Here is a tiny trained network, its code and every weight. The questions are about switching its units off for an input and a class, where a switched-off unit gives its printed mean instead of its output.

import numpy as np


def w(rows, s, z=0):
    codes = np.array(rows[::2]) - 128.0
    scale = np.full(codes.shape[1], s)
    scale[-1] = z or s
    return codes * scale


def f(y):
    return np.maximum(y, 0)


def log_softmax(a):
    a = a - a.max(-1, keepdims=True)
    return a - np.log(np.exp(a).sum(-1, keepdims=True))


def net(x, mask):
    res = np.array(x, float).reshape(1, 6) / 4 @ E
    y = f(res @ A[0][:, :-1].T + A[0][:, -1])
    res = res + np.where(mask, y, B[0][:, -1]) @ B[0][:, :-1]
    return log_softmax(res[-1] @ U[:, :-1].T + U[:, -1])


A, B = {}, {}
E = w([
[81,92,102,179,70],'x0',
[201,111,178,128,86],'x1',
[115,7,120,111,157],'x2',
[173,98,114,126,167],'x3',
[150,105,134,190,152],'x4',
[78,97,200,137,127],'x5',
],0.014)
A[0] = w([
[147,128,166,109,91,184],'neuron 1',
[10,155,136,134,93,119],'neuron 2',
[139,96,166,168,168,53],'neuron 3',
[161,28,33,196,122,137],'neuron 4',
[161,114,98,59,141,170],'neuron 5',
[142,100,215,153,92,202],'neuron 6',
[125,133,95,75,112,106],'neuron 7',
[172,127,166,148,222,243],'neuron 8',
[128,68,89,197,176,69],'neuron 9',
[165,138,178,166,185,111],'neuron 10',
[90,119,76,192,128,92],'neuron 11',
[118,178,67,77,116,160],'neuron 12',
[200,89,114,132,160,172],'neuron 13',
[152,155,115,97,156,51],'neuron 14',
[135,116,85,73,89,128],'neuron 15',
[139,114,72,54,108,152],'neuron 16',
[116,84,143,115,170,132],'neuron 17',
[131,122,95,98,18,143],'neuron 18',
[120,187,70,91,152,94],'neuron 19',
[105,197,177,87,122,62],'neuron 20',
[114,10,212,123,66,53],'neuron 21',
[106,172,126,128,80,128],'neuron 22',
[119,173,184,119,62,119],'neuron 23',
[106,51,228,172,85,143],'neuron 24',
[125,169,152,166,58,131],'neuron 25',
[122,124,105,127,66,1],'neuron 26',
[114,47,208,160,77,133],'neuron 27',
[142,175,102,101,167,75],'neuron 28',
[138,161,114,100,158,50],'neuron 29',
[66,156,138,176,151,173],'neuron 30',
[126,138,91,133,42,73],'neuron 31',
[213,125,144,124,176,130],'neuron 32',
[193,166,178,160,94,85],'neuron 33',
[166,88,102,153,139,171],'neuron 34',
[33,142,73,153,115,174],'neuron 35',
[190,190,203,171,70,172],'neuron 36',
[152,128,112,208,122,149],'neuron 37',
[44,135,102,144,90,134],'neuron 38',
[68,109,114,166,150,130],'neuron 39',
[203,133,194,139,162,150],'neuron 40',
[41,138,153,141,128,120],'neuron 41',
[167,167,164,180,86,119],'neuron 42',
[171,108,106,73,134,105],'neuron 43',
[68,202,183,155,167,155],'neuron 44',
],0.012,0.005)
B[0] = w([
[147,185,151,112,113,181],'neuron 1',
[150,73,98,224,134,222],'neuron 2',
[118,105,148,87,82,167],'neuron 3',
[67,77,7,100,71,253],'neuron 4',
[79,131,139,68,182,204],'neuron 5',
[147,205,187,91,107,216],'neuron 6',
[73,95,130,116,128,166],'neuron 7',
[100,141,120,36,139,242],'neuron 8',
[147,79,92,104,70,207],'neuron 9',
[98,147,114,73,122,183],'neuron 10',
[134,82,125,154,137,185],'neuron 11',
[113,100,147,114,117,221],'neuron 12',
[98,112,110,92,145,215],'neuron 13',
[110,158,160,122,143,170],'neuron 14',
[57,115,123,112,119,172],'neuron 15',
[45,130,149,82,143,195],'neuron 16',
[162,114,147,81,114,191],'neuron 17',
[2,165,135,102,94,199],'neuron 18',
[109,111,164,128,128,213],'neuron 19',
[92,102,50,155,91,194],'neuron 20',
[121,163,192,103,136,237],'neuron 21',
[131,106,127,157,88,188],'neuron 22',
[130,166,90,159,94,202],'neuron 23',
[146,147,207,138,106,243],'neuron 24',
[183,140,92,132,67,201],'neuron 25',
[89,176,92,120,105,147],'neuron 26',
[132,180,232,135,121,232],'neuron 27',
[114,156,189,119,144,192],'neuron 28',
[117,139,156,126,143,168],'neuron 29',
[172,77,134,158,144,198],'neuron 30',
[93,127,104,131,84,178],'neuron 31',
[106,118,79,105,152,215],'neuron 32',
[199,172,63,49,161,201],'neuron 33',
[77,106,74,87,143,192],'neuron 34',
[147,62,98,166,222,228],'neuron 35',
[234,204,37,70,114,247],'neuron 36',
[132,90,108,96,106,187],'neuron 37',
[115,94,71,184,177,204],'neuron 38',
[159,107,143,149,125,190],'neuron 39',
[92,153,106,75,157,212],'neuron 40',
[173,127,142,186,172,195],'neuron 41',
[166,116,107,95,126,199],'neuron 42',
[130,160,149,110,192,181],'neuron 43',
[190,82,120,154,112,217],'neuron 44',
],0.0091,0.011)
U = w([
[124,144,109,69,205,181],'0',
[105,176,194,211,105,119],'1',
[90,165,132,148,141,2],'2',
[66,133,254,88,125,99],'3',
[46,60,15,151,127,129],'4',
[145,140,61,100,24,179],'5',
[202,69,146,216,149,151],'6',
],0.0095,0.0036)

Each question gives the input, the list of numbers given to net, and the class t.
The units are the neurons (one row each of A and B). Each row of codes is followed by its name. A weight is (code - 128) times the scale printed after its matrix; where a second scale follows, it is the last column's (A, B and U).
mask holds one flag per neuron, in row order. A switched-off neuron (its flag False) gives its mean, the last column of its row in B, instead of its output. The means were averaged over made-up inputs and are rounded, as every weight is.
A unit's drop is (log p(t) with every unit on - log p(t) with that unit switched off) / (log p(t) with every unit on - log p(t) with every unit switched off).
The circuit of an input: a set's keep is (log p(t) with only the set's units on - log p(t) with every unit switched off) / (log p(t) with every unit on - log p(t) with every unit switched off). Starting from the 12 units with the biggest drops (on a tie, the unit counted first), units are removed one at a time, each time the one whose removal leaves the highest keep (on an exact tie, the one counted first), for as long as the keep stays at least 0.8.
circuit, biggest first: the units of the circuit, biggest drop first
unit that matters most: the unit with the biggest drop
k most important neurons: the k neurons with the biggest drops, biggest first
drop when u is switched off: that unit's drop, to one decimal
input [1,4,5,5,-2,-4], class 4: circuit, biggest first : (neuron 4)
input [-3,1,-1,-6,4,4], class 5: circuit, biggest first : (neuron 36; neuron 35)
input [-5,8,4,-3,1,1], class 3: 3 most important neurons : (neuron 27; neuron 24; neuron 21)
input [-7,6,0,-4,-8,8], class 5: 3 most important neurons : (neuron 36; neuron 20; neuron 23)
input [-5,-8,-5,-2,-3,-4], class 4: 2 most important neurons : (neuron 20; neuron 27)
input [-6,1,2,-6,-8,2], class 3: 2 most important neurons : (neuron 4; neuron 36)
input [5,-2,-5,-7,6,-7], class 4: 2 most important neurons : (neuron 35; neuron 38)
input [6,2,5,8,3,5], class 3: 2 most important neurons : (neuron 27; neuron 21)
input [5,7,-3,-6,1,7], class 1: 4 most important neurons : (neuron 27; neuron 24; neuron 4; neuron 21)
input [-4,-3,-7,-4,3,5], class 5: 4 most important neurons : (neuron 36; neuron 20; neuron 23; neuron 25)
input [-4,8,8,-8,2,-7], class 0: drop when neuron 40 is switched off : 0.1
input [2,6,1,-4,-6,7], class 1: drop when neuron 23 is switched off : 0.2
input [6,1,0,-1,1,2], class 6: drop when neuron 18 is switched off : -0.1
input [8,2,5,-8,0,7], class 1: unit that matters most : neuron 2
input [-3,-1,5,-8,-8,6], class 1: drop when neuron 2 is switched off : 0.3
